Below is a small trained network, with its code and all its weights. Each question gives an input and a class and asks what happens when units are switched off, that is, made to give their printed mean instead of their output.

import numpy as np


def w(rows, s, z=0):
    codes = np.array(rows[::2]) - 128.0
    scale = np.full(codes.shape[1], s)
    scale[-1] = z or s
    return codes * scale


def norm(h):
    return h / np.sqrt((h * h).mean(-1, keepdims=True) + 1e-5)


def f(y):
    return y / 2 * (1 + np.tanh(0.7978845608 * (y + 0.044715 * y**3)))


def log_softmax(a):
    a = a - a.max(-1, keepdims=True)
    return a - np.log(np.exp(a).sum(-1, keepdims=True))


def net(x, mask):
    res = np.array(x, float).reshape(1, 5) / 4 @ E
    u = 0
    for l in range(2):
        y = f(norm(res) @ A[l][:, :-1].T + A[l][:, -1])
        res = res + np.where(mask[u : u + 5], y, B[l][:, -1]) @ B[l][:, :-1]
        u += 5
    return log_softmax(norm(res)[-1] @ U[:, :-1].T + U[:, -1])


A, B = {}, {}
E = w([
[168,71,124,135,198,254,58,66],'x0',
[183,163,89,46,118,150,149,116],'x1',
[71,133,112,69,121,138,31,178],'x2',
[115,154,137,127,165,124,127,106],'x3',
[194,95,51,145,148,52,67,94],'x4',
],0.007)
A[0] = w([
[182,199,56,37,126,191,201,111,3],'0.n0',
[54,71,204,230,137,113,116,120,48],'0.n1',
[30,167,161,174,104,239,198,169,16],'0.n2',
[164,154,107,206,142,175,254,24,107],'0.n3',
[67,114,234,37,117,205,228,147,27],'0.n4',
],0.0067,0.0042)
B[0] = w([
[175,174,182,135,62,87,34,109,180],'0.n0',
[184,210,113,121,9,168,26,78,203],'0.n1',
[151,134,80,123,180,79,124,76,245],'0.n2',
[58,114,101,114,72,168,185,140,252],'0.n3',
[156,66,104,135,178,89,95,89,255],'0.n4',
],0.013,0.0037)
A[1] = w([
[92,223,176,100,111,26,179,158,85],'1.n0',
[181,170,148,2,111,139,166,77,3],'1.n1',
[142,153,124,121,163,241,113,141,159],'1.n2',
[46,140,117,42,184,161,39,189,109],'1.n3',
[150,120,177,91,80,127,98,115,78],'1.n4',
],0.0082,0.0033)
B[1] = w([
[174,75,169,155,187,211,105,160,254],'1.n0',
[140,193,80,185,90,116,79,128,153],'1.n1',
[109,85,251,139,146,134,112,229,194],'1.n2',
[90,157,112,109,92,120,240,81,221],'1.n3',
[136,198,166,189,116,160,131,130,152],'1.n4',
],0.011,0.0047)
U = w([
[169,244,170,206,58,156,30,64,39],'0',
[159,69,200,143,173,188,146,175,252],'1',
[151,87,28,159,192,89,130,30,109],'2',
[40,170,118,116,68,153,227,105,110],'3',
],0.011,0.002)

Each question gives the input, the list of numbers given to net, and the class t.
The units are the neurons (one row each of A and B). Each row of codes is followed by its name. A weight is (code - 128) times the scale printed after its matrix; where a second scale follows, it is the last column's (A, B and U).
mask holds one flag per neuron, layer by layer. A switched-off neuron (its flag False) gives its mean, the last column of its row in B, instead of its output. The means were averaged over made-up inputs and are rounded, as every weight is.
A unit's drop is (log p(t) with every unit on - log p(t) with that unit switched off) / (log p(t) with every unit on - log p(t) with every unit switched off).
The circuit of an input: a set's keep is (log p(t) with only the set's units on - log p(t) with every unit switched off) / (log p(t) with every unit on - log p(t) with every unit switched off). Starting from all 10 units, units are removed one at a time, each time the one whose removal leaves the highest keep (on an exact tie, the one counted first), for as long as the keep stays at least 0.8.
units of the circuit, in order: the units of the circuit, biggest drop first
most important unit: the unit with the biggest drop
k most important neurons: the k neurons with the biggest drops, biggest first
top k neurons in layer l: the k neurons of layer l with the biggest drops, biggest first
drop when u is switched off: that unit's drop, to one decimal
input [-1,-2,8,1,5], class 3: most important unit => 1.n3
input [8,-4,2,6,7], class 1: top 2 neurons in layer 0 => 0.n2; 0.n4
input [6,8,2,-4,6], class 0: top 3 neurons in layer 0 => 0.n0; 0.n4; 0.n2
input [-5,-3,8,-5,7], class 3: units of the circuit, in order => 1.n3; 0.n4; 0.n1
input [4,-2,5,8,4], class 3: 2 most important neurons => 1.n3; 0.n4
input [-1,-7,8,4,4], class 3: top 2 neurons in layer 1 => 1.n3; 1.n0
input [-7,0,-7,6,7], class 1: top 3 neurons in layer 1 => 1.n0; 1.n3; 1.n1
input [-6,-5,2,-7,5], class 1: top 2 neurons in layer 1 => 1.n0; 1.n1
input [-1,-3,6,8,-8], class 2: units of the circuit, in order => 0.n2; 0.n4
input [5,-6,3,-6,-7], class 2: 3 most important neurons => 0.n2; 0.n4; 0.n0
input [0,-5,7,8,1], class 3: 2 most important neurons => 1.n3; 0.n0
input [-6,0,6,-1,4], class 1: top 2 neurons in layer 0 => 0.n4; 0.n3
input [4,-3,-2,0,-8], class 2: 2 most important neurons => 0.n2; 0.n4
input [-3,-5,-8,-6,2], class 3: units of the circuit, in order => 0.n3
input [-7,7,-6,-3,-6], class 0: top 2 neurons in layer 1 => 1.n1; 1.n2
input [4,1,-6,-7,-6], class 2: 2 most important neurons => 0.n4; 0.n2
input [-1,5,-1,4,-4], class 0: 2 most important neurons => 0.n0; 1.n4
input [-2,0,6,-5,4], class 3: 3 most important neurons => 1.n3; 0.n4; 0.n2
input [-1,7,-5,3,7], class 0: top 2 neurons in layer 0 => 0.n0; 0.n4
input [-1,-2,7,5,-2], class 3: units of the circuit, in order => 1.n3
input [4,-1,-2,7,4], class 1: top 2 neurons in layer 0 => 0.n2; 0.n4
input [7,-7,1,8,-3], class 0: 2 most important neurons => 0.n1; 1.n0
input [-6,-6,-5,-1,-8], class 2: 3 most important neurons => 0.n2; 0.n4; 1.n2
input [-6,3,-4,5,0], class 1: 2 most important neurons => 1.n0; 0.n1
input [6,-7,-6,4,-8], class 2: top 2 neurons in layer 0 => 0.n2; 0.n4
input [-3,-8,-7,5,-4], class 0: 2 most important neurons => 0.n1; 1.n3
input [-3,5,2,7,-6], class 2: top 3 neurons in layer 0 => 0.n4; 0.n1; 0.n2
input [4,2,-8,-8,-6], class 3: most important unit => 0.n3
input [-3,-1,-2,-2,3], class 1: 3 most important neurons => 0.n4; 0.n2; 1.n0
input [-4,6,-3,5,1], class 0: drop when 0.n1 is switched off => 0.0
